Below are the code and all the weights of a small trained network. Each question names an input and a class and asks about switching units off, where a switched-off unit gives its printed mean instead of its output.

import numpy as np


def w(rows, s, z=0):
    codes = np.array(rows[::2]) - 128.0
    scale = np.full(codes.shape[1], s)
    scale[-1] = z or s
    return codes * scale


def f(y):
    return np.maximum(y, 0)


def log_softmax(a):
    a = a - a.max(-1, keepdims=True)
    return a - np.log(np.exp(a).sum(-1, keepdims=True))


def net(x, mask):
    res = np.array(x, float).reshape(1, 6) / 4 @ E
    y = f(res @ A[0][:, :-1].T + A[0][:, -1])
    res = res + np.where(mask, y, B[0][:, -1]) @ B[0][:, :-1]
    return log_softmax(res[-1] @ U[:, :-1].T + U[:, -1])


A, B = {}, {}
E = w([
[22,39,168,198,43,129,94,45,80,117,155,185],'x0',
[175,106,203,96,53,81,60,202,170,195,215,158],'x1',
[81,161,247,66,180,188,90,106,201,80,81,209],'x2',
[155,187,39,204,167,139,120,74,179,221,163,255],'x3',
[161,104,184,165,203,41,164,36,205,79,212,71],'x4',
[159,69,28,110,95,182,29,114,224,67,127,107],'x5',
],0.0063)
A[0] = w([
[101,198,232,147,152,92,220,149,26,215,129,174,133],'N1',
[117,70,187,46,64,116,168,158,105,71,102,29,42],'N2',
[151,193,64,197,171,154,144,79,152,174,142,201,78],'N3',
[171,87,202,84,74,51,98,179,169,157,235,189,124],'N4',
[102,147,225,66,183,162,95,87,193,105,113,189,81],'N5',
[172,113,192,103,86,107,80,182,156,186,208,132,68],'N6',
[106,77,191,89,107,128,127,188,98,45,109,3,18],'N7',
[182,125,63,178,104,83,123,115,88,163,168,76,60],'N8',
[91,102,135,185,65,156,102,58,106,119,149,159,11],'N9',
[134,89,160,76,132,124,131,176,102,66,115,60,5],'N10',
[81,165,70,84,41,184,99,215,34,176,34,189,50],'N11',
[123,83,163,52,109,121,116,153,60,74,112,30,29],'N12',
[40,31,150,202,98,149,114,63,75,89,117,161,49],'N13',
[119,177,228,59,175,198,82,84,148,97,95,226,84],'N14',
[105,180,200,161,185,75,191,97,51,155,141,137,153],'N15',
[179,88,39,119,84,211,57,93,224,60,150,110,82],'N16',
[210,228,92,49,219,118,161,215,174,115,87,60,54],'N17',
[141,65,61,116,99,164,44,106,217,83,135,129,81],'N18',
[120,92,192,65,117,121,118,180,104,73,96,44,35],'N19',
[150,117,146,154,187,52,156,32,185,108,253,36,82],'N20',
[103,124,78,172,195,164,183,87,83,51,54,119,88],'N21',
[136,73,64,91,127,176,58,126,178,83,135,108,64],'N22',
[26,59,156,166,38,112,110,60,95,113,149,169,28],'N23',
[34,36,158,221,53,141,78,69,68,106,153,156,62],'N24',
[136,163,81,101,74,202,73,181,61,183,84,168,37],'N25',
[88,157,95,89,71,222,113,232,59,189,71,169,45],'N26',
[166,48,38,119,118,175,29,90,247,74,108,113,115],'N27',
[218,230,116,71,155,133,140,206,170,119,81,42,61],'N28',
[171,169,93,147,140,131,99,86,162,200,166,236,42],'N29',
[60,148,67,173,187,193,186,20,77,55,52,101,119],'N30',
[147,104,181,105,38,98,75,224,164,187,218,169,104],'N31',
[226,213,79,109,207,166,139,183,156,153,132,113,4],'N32',
[138,194,66,200,152,128,121,96,206,193,153,203,62],'N33',
[144,133,188,107,47,81,60,193,169,168,202,155,61],'N34',
[182,109,183,178,209,35,153,25,215,72,205,89,17],'N35',
[63,154,203,96,123,184,113,116,205,103,103,189,37],'N36',
[122,172,87,155,162,150,139,113,156,210,176,194,10],'N37',
[190,73,23,221,51,63,161,121,28,188,180,33,106],'N38',
[106,166,216,88,184,155,91,105,207,75,85,202,88],'N39',
[70,175,56,134,190,141,172,59,99,65,78,105,56],'N40',
],0.0055,0.0022)
B[0] = w([
[74,167,192,44,98,73,191,173,85,203,123,70,238],'N1',
[104,121,167,222,79,108,172,55,110,81,108,205,217],'N2',
[110,115,168,153,63,88,182,60,105,70,62,192,210],'N3',
[165,124,84,79,110,117,59,83,171,118,47,75,230],'N4',
[155,90,30,116,135,182,183,181,60,81,158,121,221],'N5',
[174,116,82,77,131,135,76,68,163,111,50,101,199],'N6',
[108,98,169,182,86,90,178,78,126,76,110,224,218],'N7',
[157,93,73,122,126,168,179,154,88,98,146,135,188],'N8',
[164,177,151,121,113,146,113,123,150,145,185,159,178],'N9',
[102,129,149,159,104,100,154,96,126,94,124,181,180],'N10',
[47,75,133,189,195,186,127,154,237,159,127,76,231],'N11',
[122,115,162,226,84,105,163,71,85,74,122,216,203],'N12',
[176,194,143,101,126,162,83,96,176,163,197,139,212],'N13',
[170,89,57,98,116,155,189,188,46,74,162,103,228],'N14',
[101,149,179,87,113,98,171,174,108,196,125,64,211],'N15',
[76,150,215,83,112,61,205,167,62,195,138,90,217],'N16',
[173,215,140,100,122,187,61,80,179,173,253,188,228],'N17',
[87,158,191,79,104,79,170,159,88,180,123,95,205],'N18',
[101,108,142,172,100,94,155,79,126,81,120,200,203],'N19',
[52,75,108,188,219,214,135,175,223,134,123,76,235],'N20',
[180,142,106,68,124,98,58,68,165,116,47,93,203],'N21',
[92,158,167,113,122,69,185,150,86,172,131,116,185],'N22',
[186,208,142,107,132,176,69,95,178,174,250,153,215],'N23',
[186,208,128,106,137,170,92,114,186,175,244,156,232],'N24',
[38,65,144,195,193,188,139,136,238,129,122,103,198],'N25',
[65,101,124,180,190,183,130,150,218,138,114,90,219],'N26',
[66,154,210,80,96,44,194,184,59,200,133,79,231],'N27',
[153,193,134,130,110,165,94,90,166,163,226,183,211],'N28',
[109,102,155,185,70,89,179,72,107,78,64,205,203],'N29',
[199,129,109,71,102,112,41,80,159,122,35,80,231],'N30',
[168,121,112,95,104,121,74,56,143,111,39,84,226],'N31',
[159,189,159,140,90,146,106,89,142,133,209,176,198],'N32',
[104,94,172,207,55,77,192,74,97,67,96,192,214],'N33',
[165,136,99,99,113,135,70,77,145,94,33,102,209],'N34',
[21,71,144,206,205,209,111,170,242,155,111,84,241],'N35',
[191,99,54,113,123,159,181,170,76,89,167,114,201],'N36',
[100,118,171,168,69,91,181,74,98,77,99,180,185],'N37',
[210,76,26,100,114,176,203,209,18,41,170,107,254],'N38',
[180,65,34,125,113,173,192,196,44,73,170,100,226],'N39',
[181,148,116,90,112,104,61,87,154,103,51,101,198],'N40',
],0.0055,0.0076)
U = w([
[107,113,160,201,94,82,144,70,111,88,97,254,2],'0',
[170,219,143,115,131,160,78,100,160,161,240,177,81],'1',
[51,77,127,185,188,178,109,147,197,139,114,84,119],'2',
[184,85,38,108,124,155,152,179,48,87,159,112,224],'3',
[179,145,111,76,120,101,49,72,149,125,18,83,170],'4',
[69,174,204,73,117,45,158,168,75,196,132,83,172],'5',
[131,129,124,136,156,65,75,147,92,132,126,158,245],'6',
],0.0089,0.00096)

Each question gives the input, the list of numbers given to net, and the class t.
The units are the neurons (one row each of A and B). Each row of codes is followed by its name. A weight is (code - 128) times the scale printed after its matrix; where a second scale follows, it is the last column's (A, B and U).
mask holds one flag per neuron, in row order. A switched-off neuron (its flag False) gives its mean, the last column of its row in B, instead of its output. The means were averaged over made-up inputs and are rounded, as every weight is.
A unit's drop is (log p(t) with every unit on - log p(t) with that unit switched off) / (log p(t) with every unit on - log p(t) with every unit switched off).
The circuit of an input: a set's keep is (log p(t) with only the set's units on - log p(t) with every unit switched off) / (log p(t) with every unit on - log p(t) with every unit switched off). Starting from the 12 units with the biggest drops (on a tie, the unit counted first), units are removed one at a time, each time the one whose removal leaves the highest keep (on an exact tie, the one counted first), for as long as the keep stays at least 0.8.
units of the circuit, in order: the units of the circuit, biggest drop first
top k neurons: the k neurons with the biggest drops, biggest first
drop when u is switched off: that unit's drop, to one decimal
input [-1,6,-2,-5,-4,-4], class 4: units of the circuit, in order : [N31 N34]
input [-7,8,-6,-7,-6,-2], class 4: units of the circuit, in order : [N31]
input [-2,7,8,5,2,-2], class 3: units of the circuit, in order : [N39 N14]
input [-2,-1,-5,-6,2,7], class 5: units of the circuit, in order : [N27 N16]
input [8,-3,-7,-5,-2,-4], class 1: top 3 neurons : [N24 N23 N13]
input [8,-7,1,5,-1,-8], class 1: top 3 neurons : [N24 N23 N13]
input [7,4,7,2,8,5], class 2: top 3 neurons : [N35 N20 N17]
input [-5,-5,2,7,-6,-5], class 0: top 2 neurons : [N3 N33]
input [6,-3,-8,0,-8,1], class 2: top 2 neurons : [N11 N25]
input [-8,-8,-8,-5,1,-4], class 1: top 2 neurons : [N17 N28]
input [-8,-8,3,7,-5,8], class 1: top 2 neurons : [N17 N32]
input [3,-8,-2,-5,-7,7], class 4: top 4 neurons : [N30 N21 N40 N35]
input [8,-1,3,-5,1,-8], class 1: units of the circuit, in order : [N23 N24]
input [5,6,3,5,0,-1], class 4: top 2 neurons : [N4 N31]
input [-8,1,-8,-2,-3,-1], class 1: top 3 neurons : [N17 N28 N32]
input [7,1,-7,0,-8,0], class 2: top 3 neurons : [N11 N25 N26]
input [5,0,-8,4,8,-4], class 2: units of the circuit, in order : [N20]
input [-6,3,3,2,7,4], class 2: top 2 neurons : [N35 N20]
input [-1,0,5,-5,-2,-3], class 0: drop when N36 is switched off : -0.1
input [3,-4,5,-6,-8,8], class 2: units of the circuit, in order : [N11]
input [-2,2,-5,-6,8,2], class 2: drop when N35 is switched off : 0.7
input [5,3,-7,5,3,4], class 3: drop when N38 is switched off : 2.4
